In the rows, 128 means zero.
Known rows:
[150 145  65 127 140 203 102  91  94 143 147 181 156 156 127 102  77 142
 110 204 122  80 120 132  96 113  83] : tribir
[110 105 121 114 121 177  77 128 175 149 158 116 103 181 130 137 111 125
 121 155 120  72 152 111  80 123 113] : lokli
[119 123 140 121 134  97 161 122 135 107 124 139 126 143 134 121 129 106
 117 128 102 143 127 134 148 121 137] : trapla
[106 137 141 138 134  92 140 143 104 107 133  99 145  66 126 113 131 106
 165 111 129 162 120 153 105 120 144] : brodrik
[143 132 130 130 125 103 158 140 100  99 110 138 152  79 129 100 154 137
 141 112 139 147 116 128 163 111 145] : seski
[143 137 104 146 143 121 151 128 128 129 131 154 134 140 122 118 119 135
 100 125 102 130 127 158 156 116 120] : brodur
[128 133 124 148 112  88 141 165 116 105 118 117 134  63 122 128 143 141
 130  77 132 155 118 162 145 123 153] : plabro
[134 108 113 105 118 188  95  40 106 204 109 127 145 251 125 148 133 156
 149 201 195  59 171  66 137 149  95] : naku
[ 78 140 115 137 114  92 152  79  72 107 115 116 181  94 158  97 155 112
 184 151 157 143 175 169 141  95 163] : flisek
[147 147  70 126 133 193 105  90  89 154 141 168 171 162 112  99  79 132
 116 207 126  76 115 140  98 116  73] : drafler
[146 137  87 140 140 157 118 120 114 150 154 142 124 148 125 157  84 140
 101 148 115 114 122 159 116 140  95] : steklos
[125 123 145 112 116 100 150 130 106  88 107 136 142  97 134  98 150 126
 145 121 138 147 116 108 143 119 154] : biskek
[138 133 135 128 143 110 156 131  99  95 120 144 143  77 145 100 148 131
 150 122 137 156 120 117 149 110 152] : dalos
[129 114 137 135 148 142 124 132 171 151 136 124 122 167 122 114 149 121
 126 129 115 102 153 114 138 104 127] : bidiplos
[111 126 149 125 118  87 137 141 115 100 118 110 122  87 130 127 138 125
 150  96 137 163 118 128 119 141 157] : groflas
[153 111  93 112  94 205  74 113 151 166 116 158 139 204 105 118 125 158
  95 168 149  38 138  88 126 119  95] : truti
[132 131 149 138 145  90 153 140  98 120 126 104 128  81 127 135 139 132
 161  97 145 175 113 128 138 145 145] : mubros
[126 133 130 145 128  95 142 154 111 103 126 119 124  63 134 128 139 139
 141  87 133 164 122 148 135 129 157] : plinar
[129 106 114 121 138 194  77 124 178 142 156 147  71 170 160 164 112 150
 101 139 124  88 163  88  96 132 136] : tredi
[134 106 132 115 124 169  91 121 163 170 138 112 103 198 119 163 120 133
 117 144 140  83 144  93 110 147 107] : mitrer
[120 125 139 121 134  97 159 124 134 108 125 139 126 144 133 122 130 107
 115 127 101 143 129 134 148 120 139] : pleflon

Facts:
brokal -χ-> nota; brokal -χ-> paflu; brokal -χ-> mafle; zuflas -χ-> gemim; zuflas -χ-> penala; zuflas -χ-> plibrar; piplir -χ-> stoplim
piplir -χ-> granol; piplir -χ-> paflu; pleduni -χ-> trogi; pleduni -χ-> pomo; goskas -χ-> flevi; goskas -χ-> grepa; goskas -χ-> flupe
goskas -χ-> noskel; goskas -χ-> matul; goskas -χ-> pomo; goskas -χ-> gigrir; mosam -χ-> plabro; mosam -χ-> ratrem; mosam -χ-> lotran
stebom -χ-> flubrim; stebom -χ-> fiklavi; stebom -χ-> flimam; stebom -χ-> rubratris; stebom -χ-> nobona; tifar -χ-> desteklu; tifar -χ-> drazo
tifar -χ-> fetu; skepli -χ-> butru; skepli -χ-> vaskam; skepli -χ-> grepa; luplol -χ-> desteklu; luplol -χ-> flevi; luplol -χ-> rubratris
tredi -χ-> ligregem; tredi -χ-> brofle; tredi -χ-> postu; tredi -χ-> drerim; stedi -χ-> seski; stedi -χ-> mazem; stedi -χ-> norek
stedi -χ-> mosis; stedi -χ-> brokos; gobro -χ-> steklos; gobro -χ-> butru; gobro -χ-> gemim; gobro -χ-> muragal; gobro -χ-> rubratris
gobro -χ-> plarus; mitrer -χ-> lifis; mitrer -χ-> trufloto; mitrer -χ-> flimam; mitrer -χ-> paflu; lokli -χ-> gemim; lokli -χ-> gonobu
lokli -χ-> tribir; trifi -χ-> siplel; trifi -χ-> druvatri; trifi -χ-> stestar; trifi -χ-> noskel; nedrel -χ-> muragal; nedrel -χ-> klasaven
luponal -χ-> plabro; luponal -χ-> galam; tonas -χ-> mozim; tonas -χ-> flisek; tonas -χ-> reste; tonas -χ-> drafler; tonas -χ-> duti
kligris -χ-> naflak; kligris -χ-> plegun; kligris -χ-> sibar; kligris -χ-> mosis; draduklem -χ-> gazil; draduklem -χ-> bopor; draduklem -χ-> lifis
draduklem -χ-> dagivam; plonun -χ-> dredril; plonun -χ-> reste; klotri -χ-> pazuk; klotri -χ-> sadruk; gebe -χ-> zugrik; bopafluk -χ-> grepa
bopafluk -χ-> lasor; bopafluk -χ-> vitak; beso -χ-> reste; beso -χ-> kudraler; beso -χ-> kidra; beso -χ-> toguklun; naflil -χ-> noskel
naflil -χ-> lasor; naflil -χ-> dalos; naflil -χ-> dagivam; taplar -χ-> teskis; taplar -χ-> kepo; taplar -χ-> kudraler; taplar -χ-> pebrak
taplar -χ-> norek; mogre -χ-> nota; mogre -χ-> flubrim; mogre -χ-> fetro; mogre -χ-> sadruk; skefal -χ-> flubrim; skefal -χ-> fetro
skefal -χ-> lasor; rikla -χ-> lugrim; rikla -χ-> bopor; rikla -χ-> mafle; rimo -χ-> stoplim; rimo -χ-> dredril; kloska -χ-> flenoflus
kloska -χ-> plinar; naku -χ-> granol; naku -χ-> gradem; sokloflin -χ-> brodur; sokloflin -χ-> flagrem; sokloflin -χ-> trudepor; sokloflin -χ-> seski
trigro -χ-> butru; trigro -χ-> broplem; trigro -χ-> brodrik; trigro -χ-> grobri; rula -χ-> pebrak; rula -χ-> mosis; kudro -χ-> migon
kudro -χ-> mazem; gitro -χ-> gemim; gitro -χ-> lugrim; gitro -χ-> dalos; gitro -χ-> revu; soklus -χ-> pogen; soklus -χ-> tresi
vavus -χ-> treklak; vavus -χ-> grugul; mokun -χ-> kudraler; mokun -χ-> sadruk; skiplen -χ-> fluvan; fugru -χ-> kitin; bropur -χ-> pogen
bropur -χ-> flisek; bropur -χ-> grobri; mokim -χ-> briplel; mokim -χ-> fluvan; klimuple -χ-> flubrim; klimuple -χ-> mubros; klimuple -χ-> storol
luskek -χ-> pazuk; luskek -χ-> lotran; nesi -χ-> tribir; nesi -χ-> grugul; nesi -χ-> duti; nesi -χ-> plibrar; nesi -χ-> susos
plofle -χ-> gazil; plofle -χ-> seski; tasel -χ-> kitin; tasel -χ-> pazuk; tasel -χ-> kudraler; tasel -χ-> matul; tasel -χ-> brokos
ziban -χ-> pestebuk; ziban -χ-> rubratris; ziban -χ-> mafle; pudo -χ-> zugrik; pudo -χ-> postu; pudo -χ-> revu; likle -χ-> klebren
likle -χ-> brodur; likle -χ-> steklos; likle -χ-> flenoflus; likle -χ-> pazuk; likle -χ-> zedok; truti -χ-> siplel; truti -χ-> naflak
truti -χ-> stadu; truti -χ-> lasor; truti -χ-> mosis; godin -χ-> dridrar; godin -χ-> brodur; godin -χ-> galam; godin -χ-> stestar
godin -χ-> sikodul; godin -χ-> plutrak; godin -χ-> nobazen; grevi -χ-> bopor; grevi -χ-> brofle; grevi -χ-> suski; grevi -χ-> zedok
piplir -Φ-> druvatri; piplir -Φ-> flisek; klebren -Φ-> godin; klebren -Φ-> fiklavi; klebren -Φ-> trelidi; komok -Φ-> trogi; dakel -Φ-> groflas
dakel -Φ-> brokos; reste -Φ-> groden; mosam -Φ-> luskek; mosam -Φ-> gonobu; skepli -Φ-> rubratris; skepli -Φ-> pafler; nizo -Φ-> galam
nizo -Φ-> noskel; tredi -Φ-> luplol; klupu -Φ-> trufloto; rafitral -Φ-> stoplim; rafitral -Φ-> vavus; mitrer -Φ-> norek; mitrer -Φ-> mosis
mitrer -Φ-> toguklun; lokli -Φ-> sokloflin; graga -Φ-> broplem; graga -Φ-> norek; nedrel -Φ-> siplel; mugis -Φ-> kepo; luponal -Φ-> tribir
tresi -Φ-> draduklem; tresi -Φ-> suski; fluvan -Φ-> naflak; bidiplos -Φ-> kobromo; kligris -Φ-> bropur; plomus -Φ-> mazem; pazuk -Φ-> klasaven
dagivam -Φ-> kitin; dagivam -Φ-> bopor; plarus -Φ-> plibes; napak -Φ-> nubes; napak -Φ-> grevi; napak -Φ-> kobromo; napak -Φ-> tasel
lifis -Φ-> kitin; lifis -Φ-> fugru; moze -Φ-> penala; moze -Φ-> plegun; nota -Φ-> stovoster; nota -Φ-> kepo; nota -Φ-> gugri
nota -Φ-> fadrek; flupe -Φ-> grugul; flupe -Φ-> gaklal; flupe -Φ-> gigrir; gutik -Φ-> nulatrur; gutik -Φ-> kloska; gutik -Φ-> gebe
plerar -Φ-> siplel; plerar -Φ-> naflak; trobrotru -Φ-> lasor; gazil -Φ-> sokloflin; taplar -Φ-> mokun; skefal -Φ-> flagrem; sanan -Φ-> rimo
sanan -Φ-> matul; revu -Φ-> trelidi; ligregem -Φ-> biskek; ligregem -Φ-> nubes; ligregem -Φ-> drerim; naku -Φ-> flisek; flubrim -Φ-> rubratris
briplel -Φ-> stovoster; skige -Φ-> vosem; sapu -Φ-> klimuple; sapu -Φ-> vavus; sapu -Φ-> trogi; grorim -Φ-> gradem; megu -Φ-> nubes
megu -Φ-> draduklem; nesi -Φ-> brodrik; dredril -Φ-> vavus; duti -Φ-> plibes; ziban -Φ-> stadu; ziban -Φ-> gigrir; vaskam -Φ-> trelidi
teskis -Φ-> fadrek; likle -Φ-> noskel; truti -Φ-> brokal; pogen -Φ-> kitin; nobar -Φ-> flisek; brokal -α-> a; susos -α-> c
plibes -α-> a; bopor -α-> c; vosem -α-> a; klebren -α-> b; trelidi -α-> d; tribir -α-> b; pleduni -α-> a
kobromo -α-> c; dalos -α-> e; reste -α-> c; goskas -α-> b; mosam -α-> b; stebom -α-> a; tifar -α-> c
rubratris -α-> c; skepli -α-> a; suski -α-> b; muragal -α-> e; nizo -α-> b; postu -α-> c; tredi -α-> a
stafira -α-> c; sofem -α-> b; stedi -α-> c; gobro -α-> d; klupu -α-> b; mafle -α-> a; treklak -α-> a
trufloto -α-> d; trupapa -α-> d; kuplik -α-> a; ratrem -α-> a; mitrer -α-> a; brasubem -α-> b; gemim -α-> e
lokli -α-> a; graga -α-> b; norek -α-> a; drukadar -α-> a; stoplim -α-> a; lasor -α-> a; flimam -α-> d
trapla -α-> c; nedrel -α-> c; mugis -α-> d; nobazen -α-> d; fiklavi -α-> b; nubes -α-> b; luponal -α-> b
tresi -α-> c; dridrar -α-> c; fluvan -α-> a; nulatrur -α-> d; bidiplos -α-> d; kligris -α-> b; klotri -α-> c
plegun -α-> d; stovoster -α-> a; pazuk -α-> a; seski -α-> e; plarus -α-> c; matul -α-> a; gebe -α-> a
pleflon -α-> c; grobri -α-> c; noskel -α-> d; stestar -α-> e; napak -α-> c; lifis -α-> e; moze -α-> d
gutik -α-> a; zugrik -α-> c; grugul -α-> d; gigrir -α-> a; trobrotru -α-> b; gazil -α-> e; naflil -α-> c
groden -α-> d; granol -α-> a; skefal -α-> b; sanan -α-> c; rikla -α-> b; druvatri -α-> a; revu -α-> a
ligregem -α-> c; gonobu -α-> a; rimo -α-> a; brodur -α-> d; vitak -α-> e; kloska -α-> c; naku -α-> b
flevi -α-> b; sokloflin -α-> c; flubrim -α-> c; fetro -α-> a; kudro -α-> a; nobona -α-> a; soklus -α-> b
vavus -α-> e; skiplen -α-> e; drafler -α-> b; sadruk -α-> a; fugru -α-> c; sapu -α-> e; grorim -α-> c
megu -α-> c; bropur -α-> c; mokim -α-> d; biskek -α-> e; klimuple -α-> b; brokos -α-> b; flisek -α-> e
steklos -α-> a; penala -α-> a; luskek -α-> a; nesi -α-> a; tasel -α-> c; duti -α-> a; ziban -α-> a
sibar -α-> d; pudo -α-> b; gralem -α-> a; desteklu -α-> c; mosis -α-> a; likle -α-> e; truti -α-> b
brofle -α-> a; pogen -α-> c; godin -α-> e; plutrak -α-> b; nobar -α-> a; kepo -α-> b

Rows:
No name comes twice in this set of rows, the named rows included.
[148 110 151 137 149 129 142 157 137 124 128 111 141  92 132  92 183 142
 168 111 149 121 142 101 160  88 147] => gazil
[143 125  79 100 117 208  83  82 120 115 129 211 100 184 156 124  82 171
  81 187 127  83 128  77 100 140 118] => pudo
[134 113 146 142 172 129 150 145 165 140 155 110 125 135 136 110 158 112
 149 128 110 120 156 127 150  84 131] => plarus
[145 123  85  98 103 189  92  85 111 135 116 187 124 198 124 123  87 161
  88 187 135  76 115  90 112 147  99] => rikla
[125 134 141 141 135  91 145 146 104 112 128 107 133  73 128 128 136 127
 154  95 137 168 116 143 129 134 147] => grepa
[105 135  84  95  78 180  83  85 108 133 120 160 171 191 101  86  79 108
 107 211 121  54 115 128  67 121  81] => soklus
[110 143 113 137 162 132 142 108 127 120 152 148 141 132 136  97 102  97
 129 159  88 132 136 155 102 103 122] => grugul
[115 118 140  98 101  87 146 116 153 106  99 141 119 159 128 126 132  94
 106 108 104 132 115 130 153 123 146] => fugru
[112 115 144 110 100  87 151 129 147 101 106 140 121 162 123 125 136 110
 101 116 104 132 125 127 153 128 143] => stedi
[103 113 120 115 117 179  75 120 173 152 151 118 115 178 129 139 109 107
 122 158 118  72 157 116  71 119 114] => nesi
[176 141  68 129 135 192 114  96  89 159 133 177 153 171 114 121  89 163
 101 187 139  83 110 123 132 133  76] => flevi
[142 134 113 143 153 122 154 124 126 133 136 146 132 147 121 117 118 133
 111 133 104 135 123 150 151 121 116] => noskel
[173 140  62 130 119 189 109 105  96 157 129 178 158 166 107 117  92 166
  91 179 136  75 110 137 137 127  76] => brokos
[153 135  98 136 151 153 127 113 107 162 152 135 122 159 123 163  85 142
 112 155 123 119 116 144 122 151  90] => nobona
[110 117  93 142 119 166  92  93 141 181 143 111 124 185 144 174 129 146
 128 147 153  79 193 149 129 123 122] => nobar

Now the same nodes, written a new way:
Known rows:
[164 163 132  85 120 181 107  75 122 163  75 102 163] : tredi
[159 140 145 109 118 174  96 124 140 149 110  87 172] : tonas
[171 152 151  98 135 157 115 111 136 136 110 126 172] : pudo
[139 140 156 130 171 159 111 155 177 164 106 142 162] : plarus
[156 123 133 100 117 146  89 100 168 149  96 137 115] : trogi
[150 132 147  79 147 210 113  75 139 174  63 123 125] : dalos
[132 117 151 127 179 148  97 150 183 152 106 149 160] : postu
[157 116 139 101 141 163  92  99 151 141 103 123 156] : pafler
[156 127 138  96 154 164  94  93 153 143  93 133 150] : mubros
[159 110 131 108 166 151 133 113 141 158  92 121 141] : drerim
[158 125 156 100 174 148 101 115 167 129 108 155 152] : flimam
[156 124 123  91 147 191  86  66 154 166  73 116 135] : steklos
[169 146 148 104 143 172 108 115 161 159 106 111 160] : graga
[159 125 140  92 163 171  98  92 166 139  92 135 146] : lugrim
[159 111 163 114 127 135 100 130 175 128 104 136 138] : nulatrur
[160 121 142  95 164 170  99  91 167 149  94 134 140] : paflu
[170 118 130  93 154 168 126 101 153 162  97 135 146] : zedok
[149 110 137  63 142 191  91  71 142 172  59 118 132] : stestar
[163 106 136  90 149 155  89  91 145 160 100 146 152] : siplel
[168 136 154  97 135 144 103 103 187 149  87 127 136] : klebren
[161 121 116  84 150 188  86  67 159 184  72 112 136] : pazuk

Rows:
No name comes twice in this set of rows, the named rows included.
[153 126 118 105 118 183  78  81 172 162  74 108  96] => stoplim
[127 125 148 136 145 132  93 159 165 132 112 119 185] => bropur
[149 140 149  79 121 201 106  88 129 166  69  90 148] => skiplen
[134  94 143 103 115 204  76  92 168 162  57  91  98] => flisek
[169 139 154  92 137 135 142 126 131 111 113 139 186] => gobro
[141 135 157 127 179 155 117 144 184 179 107 158 156] => flubrim
[143 154 132  77 120 206 100  90 143 169  70  86 125] => sapu
[162 147 142  91 105 126  96 103 147 118 101 143 141] => klimuple
[139 116 155  91 138 202  93  82 178 153  47 111  97] => gemim
[171 120 167 110 152 191 107 103 161 176  89 111 169] => briplel
[131 117 136  82 148 165 100  86 126 154  54  96 135] => biskek

